(in the rows, 128 means zero)
Each row has two labels, one from each of two sets.
[ 89 124 136 105 110  82 120 125 123 133 113 124 142 152 138 143 129 135
 125 136 103 135 133 131 136 135 148  85  82 151 133 127 120 122 131 146
  93 122 125 141 129 124 118]
Z832 + K
[145 127 170 102 120  98 134 127 121 141 130 124 167 144 134 146 124 115
 133 130 188 129 133 117 111  90 130  84 134 141 136 133 120 137 141 136
 101 139 130 140 125 120 126]
Z302 + K
[101 145 136 112 121  87 125 125 134 131  79 119 200 119 140 138 121 121
 129 143 149 127 130 117 133 135  95  90 140 165 138 136 138 134 126 134
  73 127 113 150 134 131 127]
Z362 + Y
[113 124 148 109 112  91 130 133 139 126 106 150 136 135 151 120 135 113
 136 159 131 122 122 123 115 117 142  70 109 130 124 132 125 147 125 143
 132 128 136 142 105 141 148]
Z302 + K
[132 124 134 110 110  85 140 128 146 122 118 123 137 151 105 103 110 126
 117 148 122 120 124 160 141 121 145 130  45 127 111 135 119 140 124 134
  91 139 148 131 115 119 128]
Z832 + K
[127 132 159 122 131 126 118 125 146 140 128 160 197  75 127 135 149 103
 139 137 218 132 126 137 100 127  67  96 187 126 140 133 117 139 101 113
 177 118  99 132 137 150 154]
Z362 + G
[ 94 125 149 104 121 124 112 135 129 121 119 134 142 132 144 137 129 109
 133 150 133 120 140 131 134 109 126 109 187 117 134 126 118 136 127 124
 135 137 142 145 118 127 120]
Z843 + Y
[119 128 155  99 126 123 137 128 121 144 110 115 121 128 166 159 123 102
 137 130 160 131 133 128 121  97 133  46 183 136 134 133 134 138 127 139
 102 127  99 141 113 135 129]
Z843 + K
[143 119 125 111 119  76 122 110 122 141 166 138 126 131 137 121 126  97
 119 131 162 124 127 135 143  93 213 134 136 120 118 131 132 145 131 140
 117 150 125 134 116 126 183]
Z302 + G
[ 95 144 145 104 118 101 122 129 159 120  85 115 195 120 111 108 123 131
 159 163 130 118 127 185 155 133  77 163 100 140 124 136 126 138 119 122
  97 130 165 134 126 118 122]
Z832 + K
[ 96 132 127 111 115  80 122 133 153 126 104 134 138 135 126 107 127 120
 130 156  92 123 128 149 145 136 140 109  92 141 130 135 125 130 118 137
 108 125 136 131 114 126 128]
Z832 + Y
[117 141 136 113 122 112 134 132 139 127 116 133 133 133 140 132 117 120
 131 146 135 124 128 115 128 109 152  99 113 130 126 137 140 143 132 132
 104 141 129 134 121 133 134]
Z302 + K
[149 127 126 115 124 113 134 112 142 136 162 128 151 106 139 131 124 106
 132 125 191 129 127 131 138 104 170 132 137 125 113 135 123 150 114 140
 129 134 100 139 137 127 124]
Z843 + G
[ 91 127 145 139 118  98 119 148 126 121 109 170 201 143  95 100 128 144
 136 145 102 133 130 101 138 121 122 169 102 145 133 132 121 136 157 123
 107 145 199 149 144 121 109]
Z832 + Y
[ 81 137 153  94 112  94 106 154 133 131  98 139 178 127 125 118 135 124
 135 162 115 134 135 127 134 126 114 101 141 128 139 131  74 126 130 126
 129 131 132 144 137 128 120]
Z832 + Y
[105 139 149 131 121 107 123 130 138 130  89 141 188 138 105 108 124 143
 132 143 117 132 136 119 126 127  95 156 111 139 123 137 118 130 142 122
 100 135 167 142 140 124 133]
Z832 + Y
[140 117 120 125 111  80 123 115 123 123 159 158 173 109 121 114 137  50
 126 122 174 136 122 119 128 131 170  95  80 145 137 133 127 129 128 146
 119 130 121 140 134 131 130]
Z302 + G
[138 121 157 113 120 109 137 119 126 132 170 122 171 129 122 118 133  89
 138 140 193 125 117 169 139  86 145 163 138 118 118 132 121 146 126 135
 129 147 136 135 140 114 117]
Z362 + Z
[ 85 120 135 117 110 100 128 143 122 121 114 147 151 150 119 109 111 124
 129 164  86 129 121 132 150 113 142 146 124 128 129 122 126 129 144 128
 117 140 176 150 132 117 124]
Z832 + Y
[127 132 148 113 124 116 124 122 129 134 137  98 171 135 115 133 126 129
 130 126 155 130 133 162 151 123 112 155 110 134 127 131 113 119 143 144
  98 131 139 125 146 110 104]
Z832 + G
[149 135 109 141 114  96 115 111 141 125 134 133 206  98  90 113 121 132
 121 111 181 129 116 132 146 147 136 177  40 152 115 139 130 134 144 146
  72 138 121 135 149 120 132]
Z832 + Z
[ 94 101 146 118 117  92 130 152 115 125 150 157 125 165 119 114 136 101
 124 155 101 131 130 147 148 102 165 139 132 107 128 122 128 134 131 130
 153 144 179 144 138 110  99]
Z832 + Y
[109 127 146 123 120 110 121 132 125 124 114 118 144 166 103 131 126 140
 129 138 102 125 134 139 134 117 120 140 116 139 126 129 119 125 150 127
  95 137 152 135 133 114 119]
Z832 + K
[140 110 154 128 120 110 142 121 114 150 160 132 197 107 125 135 124 105
 133 115 211 126 111 147 123 111 115 150 139 144 128 136 120 136 140 134
 127 153 146 133 142 120 130]
Z843 + Z
[ 99 138 120 122 125 107 124 140 133 121 102 125 164 134 116 112 124 127
 133 144 100 129 129 128 145 131 130 140 117 145 144 134 133 132 144 128
  93 140 149 143 136 120 116]
Z832 + Y
[119 132 140 105 114  75 131 125 144 135 112 165 160 124 128 116 132 109
 134 150 151 128 124 116 116 122 150  68  80 135 120 129 138 151 125 137
 109 131 126 148 109 139 151]
Z302 + K
[151 133 152 119 123 117 136 119 144 138 143 130 176 100 134 142 129 100
 141 133 217 118 137 133 121  82 132 122 142 135 122 140 118 159 139 135
 125 146 112 127 124 129 135]
Z302 + Z
[ 97 123 129 122 125 141 136 143 124 124 135 133 125 137 136 132 125 101
 135 153 130 125 121 146 136  94 131 152 202 115 141 127 133 134 125 113
 146 146 156 139 119 126 116]
Z843 + L
[105 104 141 120 117 108 129 131 100 101 138 154 132 157 122 125 135 123
 115 133 105 139 127 127 131 117 148 115 134 124 138 123 102 111 131 131
 130 142 165 145 133 120 118]
Z832 + K
[148 139 153 124 137 141 134 118 130 137 127  98 184 106 120 141 133 114
 139 125 224 123 117 171 119 133  40 152 143 148 134 137 122 126 117 122
 125 125 109 108 137 119 128]
Z362 + Z
[122 130 135 111 111  86 129 121 138 133 132 122 189 113 115 118 123 124
 125 147 160 127 138 136 153 122 141 135 116 154 124 134 123 137 137 145
  95 133 119 148 134 119 120]
Z832 + K
[ 84 118 159 109 129 175 152 150 109 117 117 135 111 156 159 151 127  91
 144 172 112 111 127 150 131  62 130 158 252 102 130 131 136 148 128  83
 162 150 175 137 120 131 129]
Z362 + Y
[132 131 143 128 126 114 125 124 139 132 125 124 188 103 110 132 137 131
 135 123 191 129 117 150 115 144  66 117 111 147 135 145 122 124 119 130
 122 123 120 125 132 122 135]
Z362 + Z
[100 113 137 129 109  73 125 140 112 130 108 158 144 132 134 122 128 116
 129 151 117 127 124 124 119 125 143  60  89 143 133 130 129 131 119 139
 116 119 141 131 111 130 115]
Z302 + K
[ 97 129 148 110 127 133 126 129 144 131 131 123 155 120 154 129 130 102
 136 157 150 126 126 152 138 117  99 129 188 119 135 125 131 137 123 121
 154 136 125 137 132 126 124]
Z843 + L
[110 137 142 117 125 128 118 131 135 127 113 143 186 110 132 117 131 115
 132 146 163 126 126 136 122 120  90 124 170 131 133 135 123 134 125 123
 130 131 123 142 132 133 122]
Z362 + L
[112 102 150 105 117  88 131 134 130 135 111 153 122 142 147 128 131 117
 132 141 115 132 134 119 120 115 150  38 126 132 133 133 127 137 119 142
 121 127 119 156 115 135 131]
Z843 + Y
[130 117 131 128 128 101 122 126 121 147 150 159 140 124 131 126 143 106
 126 121 148 129 123 113 124 118 170 107 132 140 122 128 128 134 127 134
 139 132 124 132 126 130 125]
Z843 + Z
[129 121 127 128 118 115 145 138 133 122 122 152 120 155 113 106 123 124
 135 144 112 130 122 110 135  94 169 154 109 121 110 134 148 150 141 124
 111 156 173 149 119 133 140]
Z302 + K
[164 122 138 133 128 111 131 121 131 134 148 129 161 122 111 133 126 127
 126 107 179 129 122 123 123 132 153 140  77 141 124 131 120 115 131 137
 108 128 118 121 139 120 135]
Z832 + Z

Each row has two labels, one from each of two sets.
[131  98 117 113 120 121 156 131 147 143 101 126 109 137 112 127 141 144
 136 126 121 159 155 150 133 126 137 124 129 128 128 134 143 133 120 109
 130 148 109 163 118 138 124]
<47> + Z905
[119 151 128 130 137 136 116 136  66 124 136 142 142 126 131 117 131 126
 140 123 117 138 127 136 129 125 141 135 101 117 130 121 122 125 123 131
 118 110 128 133 135 112 126]
<52> + Z338
[142 138 134 140 141 108 128  86 161 152 133 129 128  95 137 121 142 174
 123 123 124 124 120 120 125 139 131 125 102 110 127 132 125 122 139 118
 127 149 115 158 134 120 131]
<52> + Z905
[122 132 133 116 144 120 123 109 134 133 131 132 125 106 128 120 135 157
 124 113 126 139 144 126 119 125 135 134 123 117 117 140 133 142 146 132
 111 134 115 162 129 101 130]
<52> + Z905
[120 150 119 128 117 136 122 160  87 131 121 131 125 154 118 132 131 102
 145 138 123 148 128 140 133 128 130 126 125 133 135 122 125 123 122 131
 130 112 122 120 129 141 123]
<47> + Z338
[114 126 113 133 123 145 142 157 106 121 115 125 115 147 112 131 133 113
 140 119 143 151 141 142 124 122 125 132 123 129 126 140 133 106 108 127
 138 127 126 129 116 131 120]
<47> + Z338
